Below is a small trained network, with its code and all its weights. Each question gives an input and a class and asks what happens when units are switched off, that is, made to give their printed mean instead of their output.

import numpy as np


def w(rows, s, z=0):
    codes = np.array(rows[::2]) - 128.0
    scale = np.full(codes.shape[1], s)
    scale[-1] = z or s
    return codes * scale


def f(y):
    return np.maximum(y, 0)


def log_softmax(a):
    a = a - a.max(-1, keepdims=True)
    return a - np.log(np.exp(a).sum(-1, keepdims=True))


def net(x, mask):
    res = np.array(x, float).reshape(1, 5) / 4 @ E
    y = f(res @ A[0][:, :-1].T + A[0][:, -1])
    res = res + np.where(mask, y, B[0][:, -1]) @ B[0][:, :-1]
    return log_softmax(res[-1] @ U[:, :-1].T + U[:, -1])


A, B = {}, {}
E = w([
[119,128,116,124,124,140],'x0',
[143,126,140,130,117,114],'x1',
[234,12,136,78,215,231],'x2',
[123,112,86,132,97,144],'x3',
[176,162,2,47,197,13],'x4',
],0.0086)
A[0] = w([
[200,43,130,72,160,164,157],'N0',
[40,222,117,139,87,41,212],'N1',
[159,156,55,42,163,61,80],'N2',
[172,160,45,64,172,55,81],'N3',
[226,27,118,44,202,184,180],'N4',
[100,111,113,119,119,141,80],'N5',
[51,93,217,254,84,209,2],'N6',
],0.0077,0.0016)
B[0] = w([
[27,179,91,217,44,45,209],'N0',
[23,204,59,220,50,57,232],'N1',
[224,36,219,13,164,197,205],'N2',
[218,35,178,38,202,199,209],'N3',
[36,210,70,254,79,47,246],'N4',
[136,104,124,143,132,128,131],'N5',
[204,21,214,39,188,196,230],'N6',
],0.0067,0.012)
U = w([
[1,212,70,233,103,42,253],'0',
[235,37,182,10,144,218,3],'1',
],0.0079,0.00062)

Each question gives the input, the list of numbers given to net, and the class t.
The units are the neurons (one row each of A and B). Each row of codes is followed by its name. A weight is (code - 128) times the scale printed after its matrix; where a second scale follows, it is the last column's (A, B and U).
mask holds one flag per neuron, in row order. A switched-off neuron (its flag False) gives its mean, the last column of its row in B, instead of its output. The means were averaged over made-up inputs and are rounded, as every weight is.
A unit's drop is (log p(t) with every unit on - log p(t) with that unit switched off) / (log p(t) with every unit on - log p(t) with every unit switched off).
The circuit of an input: a set's keep is (log p(t) with only the set's units on - log p(t) with every unit switched off) / (log p(t) with every unit on - log p(t) with every unit switched off). Starting from all 7 units, units are removed one at a time, each time the one whose removal leaves the highest keep (on an exact tie, the one counted first), for as long as the keep stays at least 0.8.
circuit, biggest first: the units of the circuit, biggest drop first
k most important neurons: the k neurons with the biggest drops, biggest first
drop of u: that unit's drop, to one decimal
input [6,4,-3,7,-8], class 1: circuit, biggest first : (N6)
input [0,3,7,8,-7], class 0: 4 most important neurons : (N4 N0 N2 N3)
input [-5,-8,5,-3,5], class 0: 2 most important neurons : (N4 N0)
input [1,-5,-3,-2,-5], class 1: 2 most important neurons : (N6 N4)
input [6,-8,-5,6,-6], class 1: 3 most important neurons : (N6 N4 N0)
input [7,-3,-6,2,7], class 1: 3 most important neurons : (N2 N3 N4)
input [-3,6,8,5,8], class 0: 3 most important neurons : (N4 N0 N6)
input [1,-5,-7,4,-8], class 1: 3 most important neurons : (N6 N4 N0)
input [-1,6,-5,2,7], class 1: 3 most important neurons : (N2 N3 N4)
input [-4,-1,8,5,4], class 0: drop of N4 : 0.6
input [-3,-8,-4,2,-7], class 1: drop of N6 : 0.9
input [-3,8,0,-4,-3], class 1: drop of N4 : 0.2
